Each row has a name. Each piece below is followed by the name of the row it came from, unless a question asks for something else. Each question is about the rows just above it.

[150 109 146 136 111 139 147 126 117  92] : <35>
[109 147 136 111 117 151 146  92 139 126] : <141>
[147 146  92 117 111 136 109 150 139 125] : <57>
[ 71 129 120 109 154 129 173 126 191 174] : <96>
[ 87 147 112  95 157 151 181 137 195 187] : <116>
Put [174 191 126 173 129 154 109 120 129  71] back in order: which row is it? : <96>
[125 139 150 109 136 111 117  92 146 147] is which row reordered? : <57>
Which row holds these entries in another order? [ 92 150 109 146 136 111 139 147 126 117] : <35>
Which row holds these entries in another order? [117  92 150 109 146 136 111 139 147 126] : <35>
Put [ 92 117 126 147 139 111 136 146 109 150] back in order: which row is it? : <35>

[129 129  78 116 104 116] -> <176>
[146 131 113  89 166 129] -> <67>
[131 166 146 113 128  89] -> <29>
[129 117 116 129  78 104] -> <126>
[109 115 149 136 154 141] -> <122>
[107  99 102 110 103 119] -> <10>
[113 117 130 146 104 142] -> <71>
[182 172 124 121 162 160] -> <66>
Which row holds these entries in another order? [146 104 142 113 117 130] : <71>
Put [121 124 160 162 172 182] back in order: which row is it? : <66>
Which row holds these entries in another order? [104  78 129 116 117 129] : <126>
Which row holds these entries in another order? [129  78 104 129 117 116] : <126>
[131 113  89 166 129 146] is which row reordered? : <67>

[176 179 153 116 159 116  63 123 111 117 107  67] = <42>
[107 153  63 111 175 159 117 179 116  67 115 116] = <54>
[107 153  63 111 175 159 117 179 116  67 123 116] = <73>
Put [ 63  67 107 111 116 116 117 123 153 159 175 179] back in order: which row is it? : <73>
Which row holds these entries in another order? [ 67 107 117 111 123  63 116 159 116 153 179 176] : <42>
[179 116  67 123 116 107 153  63 111 175 159 117] is which row reordered? : <73>

[138 133 135 139 130 125 130 147] : <49>
[138 133 135 139 130 125 130 130] : <149>
[ 91 175 156  96 172 150 107  87] : <129>
[123 131 131 127 128 126 135 123] : <109>
[164  75  93 156  82 106 146 174] : <63>
Which row holds these entries in another order? [126 131 123 123 131 135 128 127] : <109>
Which row holds these entries in another order? [130 130 125 130 139 135 133 138] : <149>

[ 92  62 170 171 140 115 157 143 113 107 129 141 182 137 123 164 125 133
 113 152 140  70 139] -> <152>
[170 139 140  68 171 140 164 143  91 125  62 106 137 140 134 151 183 113
 128 123 157 116 112] -> <20>
[136 138 136 128 130 139 116 124 135 127 135 132 138 138 137 145 119 128
 131 114 134 131 126] -> <31>
[139 141  92 133 164  62  69 140 107 182 125 143 113 129 171 152 170 113
 137 140 157 115 123] -> <93>
[139 141  91 134 164  62  68 140 106 183 125 143 113 128 171 151 170 112
 137 140 157 116 123] -> <130>
[143 121 163 136 169 105 192 121 109 112  92 140 170 161  96 134 149 119
 177 120 162 139 136] -> <7>
[126 138 124 137 115 135 127 128 114 139 145 136 136 135 119 128 132 130
 138 131 134 138 131] -> <95>
Which row holds these entries in another order? [ 92  96 105 109 112 119 120 121 121 134 136 136 139 140 143 149 161 162
 163 169 170 177 192] : <7>
Put [131 126 136 138 136 128 130 139 116 124 135 127 135 132 138 138 137 145
 119 128 131 114 134] back in order: which row is it? : <31>
[ 62  69  92 107 113 113 115 123 125 129 133 137 139 140 140 141 143 152
 157 164 170 171 182] is which row reordered? : <93>
Which row holds these entries in another order? [152 140  70 139  92  62 170 171 140 115 157 143 113 107 129 141 182 137
 123 164 125 133 113] : <152>
Which row holds these entries in another order? [ 62  68  91 106 112 113 116 123 125 128 134 137 139 140 140 141 143 151
 157 164 170 171 183] : <130>

